Below is a small trained network, with its code and all its weights. Each question gives an input and a target symbol and asks what happens when units are switched off, that is, made to give their printed mean instead of their output.

import numpy as np


def w(rows, s, z=0):
    codes = np.array(rows[::2]) - 128.0
    scale = np.full(codes.shape[1], s)
    scale[-1] = z or s
    return codes * scale


def norm(h):
    return h / np.sqrt((h * h).mean(-1, keepdims=True) + 1e-5)


def softmax(a):
    e = np.exp(a - a.max(-1, keepdims=True))
    return e / e.sum(-1, keepdims=True)


def log_softmax(a):
    a = a - a.max(-1, keepdims=True)
    return a - np.log(np.exp(a).sum(-1, keepdims=True))


def net(x, mask):
    ids = ['αγδζηθλξσφ'.index(c) for c in x.split()]
    T = len(ids)
    res = E[ids] + P[:T]
    u = 0
    for l in range(3):
        r = norm(res)
        for j in range(2):
            rows = slice(2 * j, 2 * j + 2)
            q, k, v = (r @ M[l][rows].T for M in (Q, K, V))
            z = softmax(np.where(np.tri(T) > 0, q @ k.T / 2**0.5, -1e9)) @ v
            o = O[l][rows]
            res = res + np.where(mask[u + j], z, o[:, -1]) @ o[:, :-1]
        u += 2
    return log_softmax(norm(res)[-1] @ U[:, :-1].T + U[:, -1])


Q, K, V, O = {}, {}, {}, {}
E = w([
[125,164,174,144,165,186,172],'α',
[170,69,219,122,164,143,155],'γ',
[78,157,129,157,158,191,83],'δ',
[141,171,124,117,150,166,190],'ζ',
[201,131,107,57,163,171,82],'η',
[127,184,60,183,170,84,101],'θ',
[118,211,117,84,4,157,51],'λ',
[128,179,197,100,156,56,101],'ξ',
[52,123,148,87,110,222,173],'σ',
[78,30,119,134,137,146,33],'φ',
],0.028)
P = w([
[173,146,180,194,38,141,66],'0',
[169,164,173,203,64,142,85],'1',
[160,163,159,188,74,138,104],'2',
[152,165,153,172,84,136,116],'3',
[149,161,147,156,95,128,121],'4',
[146,160,139,146,109,123,127],'5',
[144,157,137,135,121,116,137],'6',
[140,157,138,126,136,111,140],'7',
[140,155,138,123,156,117,142],'8',
[129,155,137,119,172,122,145],'9',
[126,155,139,111,193,120,151],'10',
[115,151,135,109,211,119,149],'11',
[106,146,127,106,235,122,149],'12',
[83,142,132,109,253,134,133],'13',
],0.012)
Q[0] = w([
[158,101,107,205,59,41,175],'0.h1',
[66,73,4,130,63,114,164],'0.h1',
[66,59,179,93,125,102,50],'0.h2',
[87,89,78,252,41,71,222],'0.h2',
],0.011)
K[0] = w([
[191,139,97,189,64,121,157],'0.h1',
[101,123,102,211,5,139,94],'0.h1',
[135,82,80,165,127,166,133],'0.h2',
[178,151,145,159,12,140,106],'0.h2',
],0.015)
V[0] = w([
[177,81,2,157,119,130,129],'0.h1',
[181,182,120,122,114,51,93],'0.h1',
[133,199,201,132,75,83,127],'0.h2',
[97,93,116,193,96,123,180],'0.h2',
],0.011)
O[0] = w([
[128,185,173,154,238,235,91,76],'0.h1',
[87,80,61,135,204,83,102,198],'0.h1',
[4,99,186,54,202,120,129,139],'0.h2',
[150,115,1,75,161,91,198,1],'0.h2',
],0.0098,0.0088)
Q[1] = w([
[92,241,146,91,150,28,79],'1.h1',
[183,95,130,59,122,82,12],'1.h1',
[126,88,130,245,66,119,130],'1.h2',
[218,60,154,120,148,130,84],'1.h2',
],0.013)
K[1] = w([
[105,183,120,15,191,88,56],'1.h1',
[186,72,74,65,134,154,121],'1.h1',
[187,111,22,129,41,109,132],'1.h2',
[246,148,177,108,202,89,123],'1.h2',
],0.012)
V[1] = w([
[139,129,82,133,157,108,95],'1.h1',
[134,1,145,81,174,144,162],'1.h1',
[51,64,101,148,122,237,115],'1.h2',
[95,224,62,77,90,139,113],'1.h2',
],0.012)
O[1] = w([
[64,144,112,146,81,101,115,190],'1.h1',
[191,151,141,174,109,151,100,225],'1.h1',
[155,173,62,147,150,183,165,161],'1.h2',
[99,152,90,136,138,192,5,3],'1.h2',
],0.015,0.0036)
Q[2] = w([
[165,215,59,140,160,30,201],'2.h1',
[172,160,109,120,87,120,25],'2.h1',
[143,58,52,6,128,91,73],'2.h2',
[99,85,96,150,109,223,124],'2.h2',
],0.011)
K[2] = w([
[23,40,127,125,154,104,201],'2.h1',
[163,136,113,178,47,73,56],'2.h1',
[144,174,151,218,118,45,70],'2.h2',
[169,161,2,188,74,175,226],'2.h2',
],0.0093)
V[2] = w([
[161,135,83,61,172,98,158],'2.h1',
[82,221,128,79,87,143,138],'2.h1',
[123,248,157,169,86,120,142],'2.h2',
[147,115,92,102,136,154,126],'2.h2',
],0.014)
O[2] = w([
[169,121,255,115,245,246,87,3],'2.h1',
[157,245,138,80,103,58,122,98],'2.h1',
[20,58,92,13,207,68,126,160],'2.h2',
[144,111,199,137,120,186,81,70],'2.h2',
],0.01,0.0047)
U = w([
[196,150,63,97,149,121,211,211],'α',
[244,57,209,85,76,86,242,63],'γ',
[137,94,130,5,34,176,180,126],'δ',
[174,125,112,109,147,103,130,38],'ζ',
[207,184,254,204,99,129,9,139],'η',
[113,156,65,223,238,72,104,76],'θ',
[134,218,114,50,5,103,110,46],'λ',
[59,22,186,56,126,13,108,104],'ξ',
[145,132,158,136,206,129,181,125],'σ',
[178,76,10,197,89,95,188,252],'φ',
],0.0072,0.0038)

Each question gives the input, a string of symbols that net reads in full, and the target symbol t.
The units are the heads (2 rows each of Q, K, V and O). Each row of codes is followed by its name. A weight is (code - 128) times the scale printed after its matrix; where a second scale follows, it is the last column's (O and U).
mask holds one flag per head, layer by layer. A switched-off head (its flag False) gives its mean, the last column of its rows in O, instead of its output. The means were averaged over made-up inputs and are rounded, as every weight is.
A unit's drop is (log p(t) with every unit on - log p(t) with that unit switched off) / (log p(t) with every unit on - log p(t) with every unit switched off).
The circuit of an input: a set's keep is (log p(t) with only the set's units on - log p(t) with every unit switched off) / (log p(t) with every unit on - log p(t) with every unit switched off). Starting from all 6 units, units are removed one at a time, each time the one whose removal leaves the highest keep (on an exact tie, the one counted first), for as long as the keep stays at least 0.8.
circuit, biggest first: the units of the circuit, biggest drop first
most important unit: the unit with the biggest drop
which heads matter: for each layer, one digit per head in row order, 1 if its drop is at least 0.15 and else 0, layers parted by /
drop when u is switched off: that unit's drop, to one decimal
input γ α η η η ξ η α σ η φ η ξ δ, target φ: which heads matter	11 / 00 / 00
input θ σ ξ ξ η η λ φ η λ ξ η ξ η, target ξ: circuit, biggest first	1.h2
input ζ φ η λ η η ξ η φ, target η: which heads matter	11 / 11 / 01
input η η α, target σ: circuit, biggest first	1.h1, 0.h1
input η φ η ξ η φ φ φ η φ η, target φ: circuit, biggest first	0.h2, 2.h1
input α φ η η φ ζ, target σ: circuit, biggest first	1.h1, 2.h1
input η η η γ φ, target φ: which heads matter	01 / 00 / 10
input ξ ξ φ φ ξ, target φ: circuit, biggest first	0.h1, 0.h2
input η η η ξ η η η σ θ η η ξ, target η: which heads matter	01 / 00 / 01
input λ α α, target λ: which heads matter	10 / 11 / 10
input α η φ γ σ η η η, target η: which heads matter	10 / 00 / 00
input η ξ σ α λ ξ λ η ζ ξ ξ α, target ξ: which heads matter	10 / 00 / 00
input η η θ ξ ξ δ θ η η η η, target η: which heads matter	11 / 00 / 00
input ξ δ φ ζ γ φ ζ α η λ η, target λ: most important unit	0.h1
input ξ γ γ φ η η δ η λ σ φ, target η: circuit, biggest first	0.h1, 2.h1
input η ξ ξ δ η ξ η ξ ζ φ λ δ α δ, target λ: circuit, biggest first	0.h1, 1.h2, 2.h1
input η λ φ λ η φ φ η, target φ: circuit, biggest first	0.h2, 2.h1
input σ ξ σ λ η φ, target φ: which heads matter	01 / 00 / 00
input α η ξ ξ, target ξ: drop when 0.h1 is switched off	0.1
input η η γ η α η η α η ξ η ξ ξ ζ, target ξ: most important unit	0.h1
input α η η ξ, target ξ: drop when 0.h1 is switched off	0.2
